Below are the code and all the weights of a small trained network. Each question names an input and a class and asks about switching units off, where a switched-off unit gives its printed mean instead of its output.

import numpy as np


def w(rows, s, z=0):
    codes = np.array(rows[::2]) - 128.0
    scale = np.full(codes.shape[1], s)
    scale[-1] = z or s
    return codes * scale


def norm(h):
    return h / np.sqrt((h * h).mean(-1, keepdims=True) + 1e-5)


def f(y):
    return y / 2 * (1 + np.tanh(0.7978845608 * (y + 0.044715 * y**3)))


def log_softmax(a):
    a = a - a.max(-1, keepdims=True)
    return a - np.log(np.exp(a).sum(-1, keepdims=True))


def net(x, mask):
    res = np.array(x, float).reshape(1, 6) / 4 @ E
    u = 0
    for l in range(3):
        y = f(norm(res) @ A[l][:, :-1].T + A[l][:, -1])
        res = res + np.where(mask[u : u + 12], y, B[l][:, -1]) @ B[l][:, :-1]
        u += 12
    return log_softmax(norm(res)[-1] @ U[:, :-1].T + U[:, -1])


A, B = {}, {}
E = w([
[41,75,148,148],'x0',
[147,209,246,77],'x1',
[211,144,180,34],'x2',
[61,254,52,117],'x3',
[197,156,158,212],'x4',
[81,117,116,84],'x5',
],0.008)
A[0] = w([
[107,68,98,134,114],'0.n1',
[151,62,164,163,76],'0.n2',
[155,155,141,129,72],'0.n3',
[72,139,115,6,4],'0.n4',
[70,143,116,164,46],'0.n5',
[146,39,69,140,16],'0.n6',
[150,187,131,105,108],'0.n7',
[173,107,186,158,7],'0.n8',
[187,176,138,136,54],'0.n9',
[135,137,132,139,121],'0.n10',
[143,145,131,130,117],'0.n11',
[47,142,103,162,33],'0.n12',
],0.022,0.0038)
B[0] = w([
[184,154,71,149,213],'0.n1',
[107,83,194,150,231],'0.n2',
[161,156,128,126,153],'0.n3',
[70,77,155,4,255],'0.n4',
[78,169,108,153,194],'0.n5',
[201,40,85,170,238],'0.n6',
[186,125,99,103,197],'0.n7',
[101,133,214,117,209],'0.n8',
[187,196,120,95,201],'0.n9',
[126,136,130,116,133],'0.n10',
[142,141,128,116,138],'0.n11',
[68,197,114,169,229],'0.n12',
],0.037,0.0073)
A[1] = w([
[119,111,207,152,20],'1.n1',
[3,213,57,181,57],'1.n2',
[136,99,109,142,94],'1.n3',
[167,57,68,191,5],'1.n4',
[130,109,164,151,97],'1.n5',
[118,121,125,110,96],'1.n6',
[43,134,117,56,63],'1.n7',
[129,118,158,140,64],'1.n8',
[84,171,127,170,102],'1.n9',
[132,119,166,137,67],'1.n10',
[97,120,122,93,152],'1.n11',
[157,136,120,161,74],'1.n12',
],0.024,0.0033)
B[1] = w([
[42,126,170,132,174],'1.n1',
[252,220,241,204,249],'1.n2',
[130,107,117,160,143],'1.n3',
[96,68,33,224,210],'1.n4',
[83,141,134,148,151],'1.n5',
[146,113,145,118,133],'1.n6',
[203,27,126,98,211],'1.n7',
[97,132,137,138,137],'1.n8',
[203,146,153,168,170],'1.n9',
[81,130,140,121,144],'1.n10',
[165,94,144,109,161],'1.n11',
[123,106,107,92,146],'1.n12',
],0.038,0.013)
A[2] = w([
[59,188,66,105,37],'2.n1',
[38,111,68,9,69],'2.n2',
[167,236,89,102,116],'2.n3',
[78,168,87,117,36],'2.n4',
[84,166,90,116,5],'2.n5',
[192,196,178,47,143],'2.n6',
[118,223,65,92,162],'2.n7',
[169,208,112,122,73],'2.n8',
[45,154,155,113,54],'2.n9',
[68,158,68,94,119],'2.n10',
[124,234,43,176,154],'2.n11',
[90,101,92,56,80],'2.n12',
],0.015,0.0023)
B[2] = w([
[217,137,163,161,117],'2.n1',
[196,63,180,146,163],'2.n2',
[93,202,82,99,195],'2.n3',
[167,120,137,145,114],'2.n4',
[197,132,153,137,113],'2.n5',
[35,96,1,128,255],'2.n6',
[90,183,83,90,149],'2.n7',
[128,188,97,106,184],'2.n8',
[22,120,102,137,152],'2.n9',
[169,117,179,154,118],'2.n10',
[133,98,142,33,178],'2.n11',
[228,105,204,157,153],'2.n12',
],0.024,0.009)
U = w([
[168,35,138,4,118],'0',
[120,54,55,223,156],'1',
[206,224,164,193,173],'2',
[102,127,95,107,1],'3',
[33,131,204,129,171],'4',
[138,218,44,37,159],'5',
],0.017,0.0072)

Each question gives the input, the list of numbers given to net, and the class t.
The units are the neurons (one row each of A and B). Each row of codes is followed by its name. A weight is (code - 128) times the scale printed after its matrix; where a second scale follows, it is the last column's (A, B and U).
mask holds one flag per neuron, layer by layer. A switched-off neuron (its flag False) gives its mean, the last column of its row in B, instead of its output. The means were averaged over made-up inputs and are rounded, as every weight is.
A unit's drop is (log p(t) with every unit on - log p(t) with that unit switched off) / (log p(t) with every unit on - log p(t) with every unit switched off).
The circuit of an input: a set's keep is (log p(t) with only the set's units on - log p(t) with every unit switched off) / (log p(t) with every unit on - log p(t) with every unit switched off). Starting from the 12 units with the biggest drops (on a tie, the unit counted first), units are removed one at a time, each time the one whose removal leaves the highest keep (on an exact tie, the one counted first), for as long as the keep stays at least 0.8.
circuit, biggest first: the units of the circuit, biggest drop first
top k neurons: the k neurons with the biggest drops, biggest first
drop when u is switched off: that unit's drop, to one decimal
input [-8,5,-1,-6,-2,-3], class 4: circuit, biggest first -> (0.n8, 1.n1)
input [-1,-1,1,0,7,0], class 5: circuit, biggest first -> (0.n9, 1.n2)
input [-3,7,-4,-2,-6,-6], class 0: circuit, biggest first -> (1.n2)
input [7,-6,-5,0,2,6], class 2: circuit, biggest first -> (0.n12, 1.n2)
input [-6,4,-3,-5,7,-3], class 4: top 2 neurons -> (0.n8, 1.n2)
input [6,-4,7,-6,4,0], class 4: top 2 neurons -> (0.n8, 0.n2)
input [2,-5,4,7,-5,-3], class 0: top 2 neurons -> (0.n4, 1.n7)
input [-6,8,0,-3,8,4], class 5: top 2 neurons -> (0.n9, 1.n2)
input [-4,0,7,-2,7,0], class 5: top 2 neurons -> (0.n9, 1.n2)
input [-6,3,-8,-2,8,4], class 4: drop when 1.n2 is switched off -> 0.2
input [7,-6,0,5,-5,4], class 2: drop when 0.n12 is switched off -> 0.4
input [6,3,0,3,-8,0], class 0: drop when 0.n4 is switched off -> 1.5
input [-7,-1,0,-5,5,6], class 4: drop when 0.n2 is switched off -> 0.0
input [-1,-8,-8,5,1,6], class 2: top neuron -> (1.n2)
